Below is a small trained network, with its code and all its weights. Each question gives an input and a class and asks what happens when units are switched off, that is, made to give their printed mean instead of their output.

import numpy as np


def w(rows, s, z=0):
    codes = np.array(rows[::2]) - 128.0
    scale = np.full(codes.shape[1], s)
    scale[-1] = z or s
    return codes * scale


def norm(h):
    return h / np.sqrt((h * h).mean(-1, keepdims=True) + 1e-5)


def f(y):
    return y / 2 * (1 + np.tanh(0.7978845608 * (y + 0.044715 * y**3)))


def log_softmax(a):
    a = a - a.max(-1, keepdims=True)
    return a - np.log(np.exp(a).sum(-1, keepdims=True))


def net(x, mask):
    res = np.array(x, float).reshape(1, 7) / 4 @ E
    u = 0
    for l in range(2):
        y = f(norm(res) @ A[l][:, :-1].T + A[l][:, -1])
        res = res + np.where(mask[u : u + 8], y, B[l][:, -1]) @ B[l][:, :-1]
        u += 8
    return log_softmax(norm(res)[-1] @ U[:, :-1].T + U[:, -1])


A, B = {}, {}
E = w([
[128,132,126],'x0',
[128,130,128],'x1',
[194,8,127],'x2',
[40,118,254],'x3',
[128,127,128],'x4',
[209,139,234],'x5',
[129,127,128],'x6',
],0.0081)
A[0] = w([
[181,197,148,81],'0.n1',
[126,218,130,229],'0.n2',
[74,34,101,171],'0.n3',
[90,111,173,143],'0.n4',
[241,112,166,2],'0.n5',
[42,102,162,192],'0.n6',
[128,144,134,75],'0.n7',
[246,199,224,194],'0.n8',
],0.012,0.0085)
B[0] = w([
[212,231,2,139],'0.n1',
[31,171,91,243],'0.n2',
[120,60,195,192],'0.n3',
[108,96,128,164],'0.n4',
[192,80,48,139],'0.n5',
[55,80,221,216],'0.n6',
[181,155,139,112],'0.n7',
[184,236,139,254],'0.n8',
],0.009,0.0081)
A[1] = w([
[166,193,169,197],'1.n1',
[105,102,92,225],'1.n2',
[154,76,148,213],'1.n3',
[11,138,172,253],'1.n4',
[113,151,184,108],'1.n5',
[148,168,154,195],'1.n6',
[115,21,132,59],'1.n7',
[93,122,134,54],'1.n8',
],0.012,0.0029)
B[1] = w([
[132,88,141,175],'1.n1',
[76,35,80,154],'1.n2',
[214,148,99,157],'1.n3',
[164,148,73,254],'1.n4',
[212,148,221,153],'1.n5',
[125,53,184,157],'1.n6',
[142,122,56,164],'1.n7',
[116,254,139,131],'1.n8',
],0.0076,0.0087)
U = w([
[63,149,47,249],'0',
[148,46,53,117],'1',
[159,238,99,123],'2',
[236,132,111,147],'3',
[2,129,165,43],'4',
[88,26,178,177],'5',
[105,218,223,36],'6',
[184,114,233,93],'7',
],0.028,0.002)

Each question gives the input, the list of numbers given to net, and the class t.
The units are the neurons (one row each of A and B). Each row of codes is followed by its name. A weight is (code - 128) times the scale printed after its matrix; where a second scale follows, it is the last column's (A, B and U).
mask holds one flag per neuron, layer by layer. A switched-off neuron (its flag False) gives its mean, the last column of its row in B, instead of its output. The means were averaged over made-up inputs and are rounded, as every weight is.
A unit's drop is (log p(t) with every unit on - log p(t) with that unit switched off) / (log p(t) with every unit on - log p(t) with every unit switched off).
The circuit of an input: a set's keep is (log p(t) with only the set's units on - log p(t) with every unit switched off) / (log p(t) with every unit on - log p(t) with every unit switched off). Starting from the 12 units with the biggest drops (on a tie, the unit counted first), units are removed one at a time, each time the one whose removal leaves the highest keep (on an exact tie, the one counted first), for as long as the keep stays at least 0.8.
units of the circuit, in order: the units of the circuit, biggest drop first
most important unit: the unit with the biggest drop
top k neurons: the k neurons with the biggest drops, biggest first
top k neurons in layer l: the k neurons of layer l with the biggest drops, biggest first
drop of u: that unit's drop, to one decimal
input [1,8,1,-3,3,0,3], class 1: most important unit -> 0.n8
input [-6,4,4,8,-7,-4,7], class 5: top 3 neurons in layer 0 -> [0.n2, 0.n8, 0.n3]
input [-5,4,4,2,-7,-8,-1], class 5: top 2 neurons -> [0.n3, 0.n6]
input [-1,1,2,5,-4,0,-7], class 5: units of the circuit, in order -> [0.n8, 0.n2]
input [5,7,-3,-3,3,0,-7], class 0: top 2 neurons -> [0.n8, 0.n2]
input [-2,4,2,7,-8,0,-1], class 5: units of the circuit, in order -> [0.n8, 0.n2]
input [6,-2,3,0,-3,1,-7], class 3: top 4 neurons -> [0.n5, 0.n2, 0.n6, 1.n3]
input [-6,7,1,1,-6,-5,-6], class 5: top 3 neurons -> [0.n3, 0.n6, 0.n2]
input [-4,-8,1,-1,2,-8,-5], class 1: units of the circuit, in order -> [0.n2, 0.n3]
input [-3,8,5,0,-8,3,5], class 3: top 2 neurons in layer 1 -> [1.n3, 1.n5]
input [3,-5,3,5,1,-2,6], class 5: top 2 neurons in layer 0 -> [0.n8, 0.n2]
input [3,6,-6,-2,4,8,-7], class 2: top 2 neurons in layer 0 -> [0.n1, 0.n6]
input [-4,-2,2,-1,4,-8,8], class 1: top 2 neurons -> [0.n2, 0.n3]
input [2,-8,-4,-2,8,8,2], class 2: units of the circuit, in order -> [0.n1]
input [-1,6,5,0,-2,1,3], class 3: top 2 neurons in layer 0 -> [0.n6, 0.n2]
input [3,4,1,-1,0,1,-4], class 3: top 2 neurons -> [0.n2, 0.n5]
input [4,0,2,0,6,2,6], class 3: drop of 0.n5 -> 0.5
input [-7,2,-5,-1,3,8,-1], class 2: drop of 0.n1 -> 0.3
input [-8,-6,0,-1,-7,3,-1], class 2: drop of 0.n1 -> 0.1
input [-4,3,3,-1,8,6,-1], class 3: top neuron -> [0.n5]
